[[1.45 1.13 1.32 6.34 0.86 0.52]
 [2.79 4.45 1.85 0.83 0.68 3.65]]
->
[[1.45 1.32 0.86]
 [2.79 1.85 0.68]]

[[-3.84 -2.84 -0.87  2.08 -3.55]
 [-4.42 -3.35  1.56  2.35 -5.48]
 [ 2.32  3.26 -3.38 -3.51  2.87]]
->
[[-3.84 -0.87 -3.55]
 [-4.42  1.56 -5.48]
 [ 2.32 -3.38  2.87]]

[[-0.15 -0.52  0.39  0.33 -0.55 -0.37  1.45  0.67 -0.25  0.36]
 [ 0.00 -0.83 -0.06  0.13  0.04  0.02 -1.74 -0.45  0.52 -0.09]
 [ 0.34 -1.58 -0.49 -0.05  0.59  0.70 -5.25 -1.71  1.38 -1.00]
 [ 0.11 -1.09 -0.22  0.08  0.07  0.25 -2.27 -0.46  0.94 -0.48]
 [ 0.02 -0.83 -0.12  0.21 -0.17  0.19 -1.07 -0.62  0.51 -0.24]
 [-0.02 -0.65 -0.02  0.17 -0.33 -0.03 -0.61 -0.14  0.27  0.06]
 [-0.15 -0.80  0.18  0.14 -0.51 -0.40  1.93  0.53 -0.46  0.67]
 [-0.10 -0.59  0.32  0.44 -0.54 -0.31  1.23  0.43 -0.32  0.48]]
->
[[-0.15  0.39 -0.55  1.45 -0.25]
 [ 0.00 -0.06  0.04 -1.74  0.52]
 [ 0.34 -0.49  0.59 -5.25  1.38]
 [ 0.11 -0.22  0.07 -2.27  0.94]
 [ 0.02 -0.12 -0.17 -1.07  0.51]
 [-0.02 -0.02 -0.33 -0.61  0.27]
 [-0.15  0.18 -0.51  1.93 -0.46]
 [-0.10  0.32 -0.54  1.23 -0.32]]

[[-0.71  2.65  1.13 -1.46  3.49  0.26  4.66  2.09  3.91  2.65 -2.19 -2.74
   2.48  2.44]
 [-0.84 -4.05  0.08  0.74  0.87  1.00 -5.99  0.52 -2.66 -4.05  1.24  3.95
   0.75 -1.62]
 [-1.02 -3.34  0.17 -0.83  2.29  1.56 -3.08  1.60 -1.35 -3.34  0.11  1.65
   2.26 -1.16]
 [ 0.23  1.84 -0.30 -2.22  1.56  0.24  5.41  0.96  2.51  1.84 -1.89 -4.13
   2.12  1.06]]
->
[[-0.71  1.13  3.49  4.66  3.91 -2.19  2.48]
 [-0.84  0.08  0.87 -5.99 -2.66  1.24  0.75]
 [-1.02  0.17  2.29 -3.08 -1.35  0.11  2.26]
 [ 0.23 -0.30  1.56  5.41  2.51 -1.89  2.12]]

[[-1.61  2.80 -0.32 -1.36 -0.82  0.58]
 [ 4.80 -1.28 -3.75  1.02  3.13 -6.55]
 [-2.15  0.59  2.01 -0.55 -2.12  3.82]
 [-2.43  2.05  2.49 -2.88 -2.17  4.72]
 [ 0.25  0.63  0.81  0.23 -0.45 -0.63]
 [-0.78 -0.60  0.21  0.21 -1.12  0.53]]
->
[[-1.61 -0.32 -0.82]
 [ 4.80 -3.75  3.13]
 [-2.15  2.01 -2.12]
 [-2.43  2.49 -2.17]
 [ 0.25  0.81 -0.45]
 [-0.78  0.21 -1.12]]

[[-0.97  0.12  1.14 -0.04  0.68  2.19  1.16  0.96 -0.71 -1.65 -0.99 -0.50
   1.28  0.20]
 [-0.47 -2.61  3.06  5.46  2.75 -1.22  3.80  3.85 -5.37  0.77 -3.28 -1.41
   5.24  2.81]
 [-0.53  2.33 -0.41 -1.87 -2.34  4.53 -2.51 -3.41  3.09 -1.78  2.33  0.22
  -1.86 -4.52]
 [ 0.28  0.51 -0.41 -2.16 -2.30  1.16 -1.50 -1.87  1.99 -2.77  3.03  3.42
  -2.42 -2.91]
 [-0.20  0.09  0.99 -1.00 -0.17 -0.78 -0.93 -1.12  0.32  1.27  1.03 -0.55
   0.26 -1.91]]
->
[[-0.97  1.14  0.68  1.16 -0.71 -0.99  1.28]
 [-0.47  3.06  2.75  3.80 -5.37 -3.28  5.24]
 [-0.53 -0.41 -2.34 -2.51  3.09  2.33 -1.86]
 [ 0.28 -0.41 -2.30 -1.50  1.99  3.03 -2.42]
 [-0.20  0.99 -0.17 -0.93  0.32  1.03  0.26]]

[[-1.88 -0.39  3.05 -3.53  0.14  2.94  5.09  3.16]
 [ 4.76 -0.58  1.87  1.50 -0.67  5.75  0.52 -5.68]
 [-1.64  0.63  3.96  4.71  5.58 -5.65  5.52 -1.50]
 [ 4.39 -2.84  3.36  0.92 -5.30  2.12  4.18 -0.58]
 [ 4.04 -3.97  4.73  1.89 -0.13  3.49 -2.32 -5.30]]
->
[[-1.88  3.05  0.14  5.09]
 [ 4.76  1.87 -0.67  0.52]
 [-1.64  3.96  5.58  5.52]
 [ 4.39  3.36 -5.30  4.18]
 [ 4.04  4.73 -0.13 -2.32]]

[[ 3.20  3.83 -2.07 -2.33 -0.03  0.50  0.34  0.69 -3.80 -0.17  0.65  0.35
   0.92]
 [-2.46 -1.45  2.74 -1.75 -2.51 -1.77 -0.82  0.81  2.46  3.92  0.74  1.83
   1.76]
 [ 4.70  5.19 -3.36 -2.39  0.68  1.14  0.66  0.62 -5.44 -1.34  0.60 -0.10
   0.64]]
->
[[ 3.20 -2.07 -0.03  0.34 -3.80  0.65  0.92]
 [-2.46  2.74 -2.51 -0.82  2.46  0.74  1.76]
 [ 4.70 -3.36  0.68  0.66 -5.44  0.60  0.64]]
